[[141 108 127]
 [133 108 138]
 [131 121 105]]
->
[141 108 105]

[[128 128]
 [149 157]]
->
[128 157]

[[127 132 135 155 153]
 [146 123 156 120 112]]
->
[127 123]

[[101 129]
 [126 126]
 [120 123]]
->
[101 126]

[[133 128 106]
 [137 129 122]
 [134 129 113]
 [138 129 124]
 [137 127 121]]
->
[133 129 113]

[[136 120 139 129]
 [116 112 130 130]
 [126 121 123 126]
 [143 132 120 118]
 [104 148 128 113]]
->
[136 112 123 118]

[[119 131 125 120]
 [137 110 131 112]
 [137 130 113 154]]
->
[119 110 113]
---
[[147 110 134 141 126 107 139 144 140]
 [107 123 113 140 114 150 115 141 120]
 [123 130 134 118 135 129 137 115 125]
 [124 127 136 116 134 129 138 120 114]
 [118 128 136 119 129 131 133 117 127]
 [146 153 114 131 130 123 110 120 137]]
->
[[147 110 134 141 126 107 139 144 140]
 [107 123 113 140 114 150 115 141 120]
 [124 127 136 116 134 129 138 120 114]
 [118 128 136 119 129 131 133 117 127]
 [123 130 134 118 135 129 137 115 125]
 [146 153 114 131 130 123 110 120 137]]

[[137 122 123 140 124 119 122 140 138 130]
 [120 129 126 132 124 136 120 136 122 124]
 [137 144 116 130 127 127 114 125 134 144]
 [133 131 110 152 114 129 110 145 139 139]
 [131 130 110 154 114 128 110 147 142 142]
 [137 123 119 141 121 121 119 145 137 134]]
->
[[137 122 123 140 124 119 122 140 138 130]
 [137 123 119 141 121 121 119 145 137 134]
 [120 129 126 132 124 136 120 136 122 124]
 [131 130 110 154 114 128 110 147 142 142]
 [133 131 110 152 114 129 110 145 139 139]
 [137 144 116 130 127 127 114 125 134 144]]

[[105 128 130 137 126 122 118 138 115 128]
 [118 114 138 131 118 118 113 133 134 142]]
->
[[118 114 138 131 118 118 113 133 134 142]
 [105 128 130 137 126 122 118 138 115 128]]

[[121 121 127 110 133 133 108]
 [116 117 132 118 124 133 107]
 [142 127 128 147 135 129 120]
 [135 115 134 129 128 119 141]
 [119 105 139 121 118 124 123]]
->
[[119 105 139 121 118 124 123]
 [135 115 134 129 128 119 141]
 [116 117 132 118 124 133 107]
 [121 121 127 110 133 133 108]
 [142 127 128 147 135 129 120]]

[[133 140 121]
 [106 128 112]
 [140 136 105]]
->
[[106 128 112]
 [140 136 105]
 [133 140 121]]

[[136 133 109 134 111 135 126 121]
 [129 114 135 126 130 108 133 114]
 [127 130 137 117 142 123 123 132]
 [132 137 104 139 100 141 124 119]
 [131 139 136 109 152 129 118 141]]
->
[[129 114 135 126 130 108 133 114]
 [127 130 137 117 142 123 123 132]
 [136 133 109 134 111 135 126 121]
 [132 137 104 139 100 141 124 119]
 [131 139 136 109 152 129 118 141]]
---
[[121 121 135 121 151 151 105 128 113 113 113 112]
 [133 133 123 133 112 140 144 143 118 118 118 118]
 [141 141 115 141 130 129 126 127 121 121 121 122]]
->
[[141 141 115 141 130 129 126 127 121 121 121 122]
 [133 133 123 133 112 140 144 143 118 118 118 118]
 [121 121 135 121 151 151 105 128 113 113 113 112]]

[[112 127 122 139 113 152 128 122 138 126 115 121 114]
 [121 133 122 135 136 137 117 117 128 133 122 130 119]
 [131 117 136 131 118 120 119 117 120 126 140 140 123]
 [132 126 114 138 126 120 138 128 125 122 136 123 124]
 [122 133 130 126 128 117 125 128 123 123 128 127 131]]
->
[[132 126 114 138 126 120 138 128 125 122 136 123 124]
 [131 117 136 131 118 120 119 117 120 126 140 140 123]
 [122 133 130 126 128 117 125 128 123 123 128 127 131]
 [121 133 122 135 136 137 117 117 128 133 122 130 119]
 [112 127 122 139 113 152 128 122 138 126 115 121 114]]

[[139 127 122 127 122 136 137]
 [122 125 147 109 143 124 123]
 [131 128 140 115 143 122 120]
 [132 135 114 149 124 125 124]
 [128 127 134 121 132 129 129]
 [126 126 122 133 117 137 139]
 [123 122 138 113 129 135 137]
 [107 125 147 117 136 127 126]
 [145 124 118 124 116 141 145]
 [152 135 116 137 134 121 119]]
->
[[152 135 116 137 134 121 119]
 [145 124 118 124 116 141 145]
 [139 127 122 127 122 136 137]
 [132 135 114 149 124 125 124]
 [131 128 140 115 143 122 120]
 [128 127 134 121 132 129 129]
 [126 126 122 133 117 137 139]
 [123 122 138 113 129 135 137]
 [122 125 147 109 143 124 123]
 [107 125 147 117 136 127 126]]

[[128 125 129 128 130 129 126 127 127 128 128 128 130 130 128]
 [118 153 131 116 139 132 140 140 134 128 127 141 149 121 105]
 [130 121 130 128 131 134 123 126 126 128 128 120 131 140 127]
 [121 125 116 123 128 134 125 125 126 133 116 139 130 136 135]]
->
[[130 121 130 128 131 134 123 126 126 128 128 120 131 140 127]
 [128 125 129 128 130 129 126 127 127 128 128 128 130 130 128]
 [121 125 116 123 128 134 125 125 126 133 116 139 130 136 135]
 [118 153 131 116 139 132 140 140 134 128 127 141 149 121 105]]

[[153 149 152 134 111 134 108 105]
 [138 142 144 154 121 143 129 110]
 [124 103 104 110 135 103 130 148]
 [149 106 135 129 131 142 122 133]
 [140 149 125 151 150 125 146 146]
 [135 138 154 105 107 107 128 123]
 [127 125 150 149 149 143 148 126]
 [120 121 107 128 110 124 150 138]
 [142 117 114 114 119 150 147 124]]
->
[[153 149 152 134 111 134 108 105]
 [149 106 135 129 131 142 122 133]
 [142 117 114 114 119 150 147 124]
 [140 149 125 151 150 125 146 146]
 [138 142 144 154 121 143 129 110]
 [135 138 154 105 107 107 128 123]
 [127 125 150 149 149 143 148 126]
 [124 103 104 110 135 103 130 148]
 [120 121 107 128 110 124 150 138]]

[[126 124 127 121 127 126 129]
 [121 111 122 100 123 119 132]
 [122 113 123 104 123 120 131]
 [132 137 131 142 131 132 126]]
->
[[132 137 131 142 131 132 126]
 [126 124 127 121 127 126 129]
 [122 113 123 104 123 120 131]
 [121 111 122 100 123 119 132]]
---
[[147 154 105 124]
 [113 118 105 124]
 [110 140 144 146]
 [104  99 114 104]]
->
[[113 118 105]
 [110 140 144]]

[[105  99 105]
 [119 103 119]
 [127 131 127]
 [156 112 156]]
->
[[119 103 119]
 [127 131 127]]

[[144 144 141 144]
 [144 131 133 125]
 [117 107 149 141]]
->
[[144 131 133]
 [117 107 149]]

[[111 127 138 145 123]
 [112 127 137 144 123]
 [104 126 144 147 120]
 [103 125 146 148 119]]
->
[[112 127 137]
 [104 126 144]]

[[128 131 138]
 [141 151 117]
 [130 130 125]
 [119 102 110]
 [119 104 115]]
->
[[141 151 117]
 [130 130 125]]

[[109 108 131]
 [128 128 140]
 [111 124 113]
 [134 119 116]
 [119 149 130]]
->
[[128 128 140]
 [111 124 113]]

[[139 117 147 135]
 [128 126 134 135]
 [106 124 132 143]
 [135 129 142 116]]
->
[[128 126 134]
 [106 124 132]]

[[129 136 124 119 116]
 [140 133 115 118 113]
 [123 127 153 129 134]
 [131 108 137 144 129]
 [123 118 123 129 132]]
->
[[140 133 115]
 [123 127 153]]
---
[[150 132 115 140 124 141 124 112 131]
 [128 128 127 128 128 128 129 128 131]
 [149 132 115 140 124 141 124 112 131]
 [128 128 127 129 128 128 129 128 131]]
->
[[128 128 127 129 128 128 129 128 131]
 [149 132 115 140 124 141 124 112 131]
 [128 128 127 128 128 128 129 128 131]
 [150 132 115 140 124 141 124 112 131]]

[[135 132 121 131 122 128]
 [127 132 130 130 127 129]
 [133 120 120 124 125 124]
 [128 124 125 125 127 129]
 [127 124 128 127 128 127]
 [134 151 133 139 134 133]
 [123 125 125 119 128 125]]
->
[[123 125 125 119 128 125]
 [134 151 133 139 134 133]
 [127 124 128 127 128 127]
 [128 124 125 125 127 129]
 [133 120 120 124 125 124]
 [127 132 130 130 127 129]
 [135 132 121 131 122 128]]

[[128 137 150 134 142 131 130 130 133 121]
 [112 111 124 128 128 131 122 115 136 131]
 [110 143 127 127 141 107 143 124 118 120]
 [121 105 143 119 150 138 133 120 131 136]
 [118 135 120 119 130 128 130 134 137 144]
 [116 133 128 111 132 121 135 123 133 128]
 [144 130 131 136 115 154 140 115 115 140]
 [127 149 121 107 124 138 116 108 133 131]
 [144 108 127 140 113 140 132 127 140 141]]
->
[[144 108 127 140 113 140 132 127 140 141]
 [127 149 121 107 124 138 116 108 133 131]
 [144 130 131 136 115 154 140 115 115 140]
 [116 133 128 111 132 121 135 123 133 128]
 [118 135 120 119 130 128 130 134 137 144]
 [121 105 143 119 150 138 133 120 131 136]
 [110 143 127 127 141 107 143 124 118 120]
 [112 111 124 128 128 131 122 115 136 131]
 [128 137 150 134 142 131 130 130 133 121]]

[[137 115 123 124 124 109 128]
 [128 134 123 110 127 131 128]
 [135 130 141 110 129 145 117]
 [135 132 117 156 132 139 124]]
->
[[135 132 117 156 132 139 124]
 [135 130 141 110 129 145 117]
 [128 134 123 110 127 131 128]
 [137 115 123 124 124 109 128]]

[[127 129 107 122 128 130 129 127 124 128 128]
 [129 130 131 134 129 130 130 119 129 154 132]
 [126 127 130 126 127 125 127 125 137 126 121]
 [115 130 128 131 157 116 125 132 131 133 133]
 [129 109 130 118 127 127 125 130 143 126 153]]
->
[[129 109 130 118 127 127 125 130 143 126 153]
 [115 130 128 131 157 116 125 132 131 133 133]
 [126 127 130 126 127 125 127 125 137 126 121]
 [129 130 131 134 129 130 130 119 129 154 132]
 [127 129 107 122 128 130 129 127 124 128 128]]

[[130 136 137]
 [125 122 139]
 [127 116 139]
 [128 134 117]
 [122 152 129]]
->
[[122 152 129]
 [128 134 117]
 [127 116 139]
 [125 122 139]
 [130 136 137]]
